Each row has a hidden value. The values are split into ranges, and the group after each row names the range that its value falls in. Each part has its own value, ranges and names.
In the rows, 128 means zero.
[123 144 255 125 126 139 140 120 133 115 111 141  85 127 133 125 123 173
 144 132 134  99 165 130 146 135 117 119  95 150 122 105 181 130 125 133
  64 156 132] : vos
[128 127 137 124 130 129 125 128 126 129 128 126 127 129 119 125 123 140
 130 128 127 126 119 128 126 126 130 130 125 128 129 129 129 129 128 120
 137 129 126] : Sek
[127 124 134 122 128 130 121 127 127 131 130 126 129 128 137 128 128 134
 128 127 126 126 119 129 127 130 130 127 128 125 130 129 126 132 128 122
 132 124 128] : vos
[136 109  68 124 140 124 105 143 122 126 143 133 136 125 109 123 160 156
 132 119 113 114  93 129 121 116 132 130 133 126 132 123 127 115 118 130
 153 125 125] : vos
[124 108 130 136 115 150 132 128 112 139 130 113 127 121 169 124 120 160
 134 126 114 118  67 135 120 115 134 124 128 103 138 111 117 169 118 117
 141 130 118] : vos
[129 131 115 134 125 131 129 126 125 128 129 130 131 122 140 131 131 126
 129 127 128 129 131 130 129 127 128 126 130 128 129 129 137 137 128 132
 136 127 128] : Sek
[142 191   1  72 130 163  99 163 255 160 112 210 237 111  21 160 171 111
  87 119 153 170  80 109 149 164  84 142 241  62  98  31 154 174 112 130
 156 140 134] : vos
[131 113 125 128 138 125 122 134 128 126 126 131 113 135  91 119 133 142
 125 130 127 128 124 117 122 124 130 130 118 134 126 123 119 109 130 126
 146 124 125] : Lapo
[124  62   1 167 166  57  30  97  74 154  84 132 127 124 107 126  24 220
 131 141 161  82 131 170 113 110 113 130  85 158 133 191  66  69  88 109
   2 148 113] : Lapo
[128 137 112 127 118 130 133 120 129 130 132 130 140 121 152 139 123 115
 129 128 135 133 134 137 134 134 125 126 138 125 129 125 137 145 127 140
 109 124 129] : Sek
[118  97 247 147 113 114 109 122 128 137 126 175 127 128 142 134  89 104
 110 131 165 154 120 120 128 127 130 144 141 120 140  86 133 118 131 172
 163 108 123] : Lapo
[104 137 118 140 147 190  77 151  63  99 162 127  93 150 149 109  89 178
 113 126 124 101  53 135 132 159 131 123  79 136 130 112 169 103  90 138
 124 201 126] : vos
[110  97 101 118 138 152 117 140 130 116 113 148 154 134 137 112 120 154
 134 144 125 122 176 127 133  97 135 142 138 124 134 129  99 145 111 108
 131 162 129] : Sek
[123 139  65 139 120 142 116 147 124 139 131 119 128 130 154 123 117 145
 137 126 103 123 111 135 120 123 132 136 138 128 136 141 138 128 131 118
 137 123 125] : vos
[116  55 120 140 131 144 120 126 106 135 131 126 144 134  87 104 112 157
 122 129  94 111  91  89 107 114 133 127  90 118 136 136  90 110 140 110
 187 158 120] : vos
[121 102 100 136 125 140 128 122 116 131 133 132 144 126 126 122 117 136
 124 128 112 127 117 116 121 125 128 126 111 120 133 126 122 140 133 127
 146 138 122] : Sek
[130 111 167 134 139 126 122 139 108 125 126 130 117 138 102 123 134 170
 128 130 120 124 130 112 123 120 133 129 113 128 129 131 116 110 130 111
 152 131 124] : Lapo
[138 117   1 150 124 118 121 117 133 127 131 127 140 127 129 121 115 121
 122 124 123 127 134 130 111 116 124 128 124 126 128  92 126 159 142 124
 106 130 129] : Lapo
[129 135 147 128 131 119 123 128 128 127 127 128 125 131 121 125 127 129
 127 128 129 123 134 125 127 128 126 129 125 136 127 128 127 132 127 125
 137 127 125] : Sek
[126 138  76 133 122 130 131 130 107 133 131 130 132 126 137 123 134 154
 126 126 127 126 115 140 120 127 128 132 140 128 131 131 116 154 126 122
 122 122 124] : Lapo
[126 115 155 125 133 133 123 139 114 132 128 120 116 137 112 116 135 182
 122 128 120 115  78 114 116 122 135 128 115 120 134 128 119 119 125 104
 163 129 123] : Sek
[127 113 131 142 116 137 132 123  99 132 126 115 149 123 131 129 116 142
 132 122 120 143 100 130 124 118 128 121 152 109 136 119 131 120 120 132
 114 147 119] : Sek
[138  73 248  88  94 189 109 127  87 122 136 119  94 125 223 121 124 181
 136 129 127 122  96 134 133 122 136 106 123 116 128 130 134 144 125 122
 156 183 115] : Sek
[107 170 233 107 170 177  98 128 121 124 149  98  91 129 123 137 102 109
 125 131 132 124 114 133 140 132 134 135 102 112 128 130 182  75 122 133
 127 147 138] : Sek
[ 92 151 186 207 145  67  23 145  69 119 120 157 159 145 117 146 124 160
 116 128 127 202 130  86  91 108 145 157 131  87 163  66 158  46  96 116
 171 128 116] : vos
[126 133 105 128 127 137 133 133 133 132 134 125 131 130 137 126 134 130
 131 129 132 130 133 124 126 131 127 128 126 127 130 132 137 121 130 127
 133 131 129] : vos
[121  47 254 120 160 151 115 160  86 136 125  99  62 165  60  76 136 255
 132 130  86  77   1 109  86  88 157 133  68  97 142 121  86  92 129  25
 255 143 109] : Sek
[130 127 176 123 127 133 115 127 108 127 123 125 112 133 120 126 133 135
 134 130 122 117 118 123 128 128 130 123 123 129 130 128 127 134 130 119
 133 133 127] : Sek
[129 131 128 129 127 124 128 128 129 131 130 133 132 129 125 129 128 129
 129 128 126 128 124 128 127 128 128 126 128 124 130 126 128 130 125 126
 127 129 128] : Sek
[120 147 114 163 109 123 110 128 116 155 143 144 160 132 149 128 103 108
 133 119 134 114 108 118 148 138 125 122 139 163 128 102 171 208 121 136
 103 161 140] : Lapo
[101  58  71 129 120 131 113 110 103 123 133 152 129 124 151 132 187 122
 118 128 116 112 133  72 130 153 129 131 139 102 143 109 151 163 134 186
  78 134 135] : Lapo
[131 121 142 136 125 121 120 128 108 124 123 116 141 128 106 129 128 126
 128 125 130 143 141 123 127 129 127 124 134 125 128 126 129 103 127 132
 120 141 124] : Sek
[126 122 138 125 135 131 126 125 120 131 129 123 122 131 119 120 136 139
 128 128 126 123 113 123 119 124 131 128 125 124 129 141 123 124 128 118
 139 130 126] : Sek
[129 124 132 130 123 132 134 128 125 129 131 126 128 127 133 128 123 134
 133 127 124 131 119 132 129 126 129 126 131 123 129 131 125 141 126 131
 127 125 127] : Sek
[113 124 244 101 164 123 120 143 101 133 118 144  98 135 136 127 122 140
 124 133 114 112  97 121 121 106 136 135 123 122 120 120 152 149 127 122
 149 126 115] : Lapo
[109 113  55 116 118 155 129 128 132 130 137  85 128 118 136 125 115 126
 134 129 117 126  52 144 134 115 136 125 128  99 138 131 134 144 122 125
 156 149 133] : Lapo
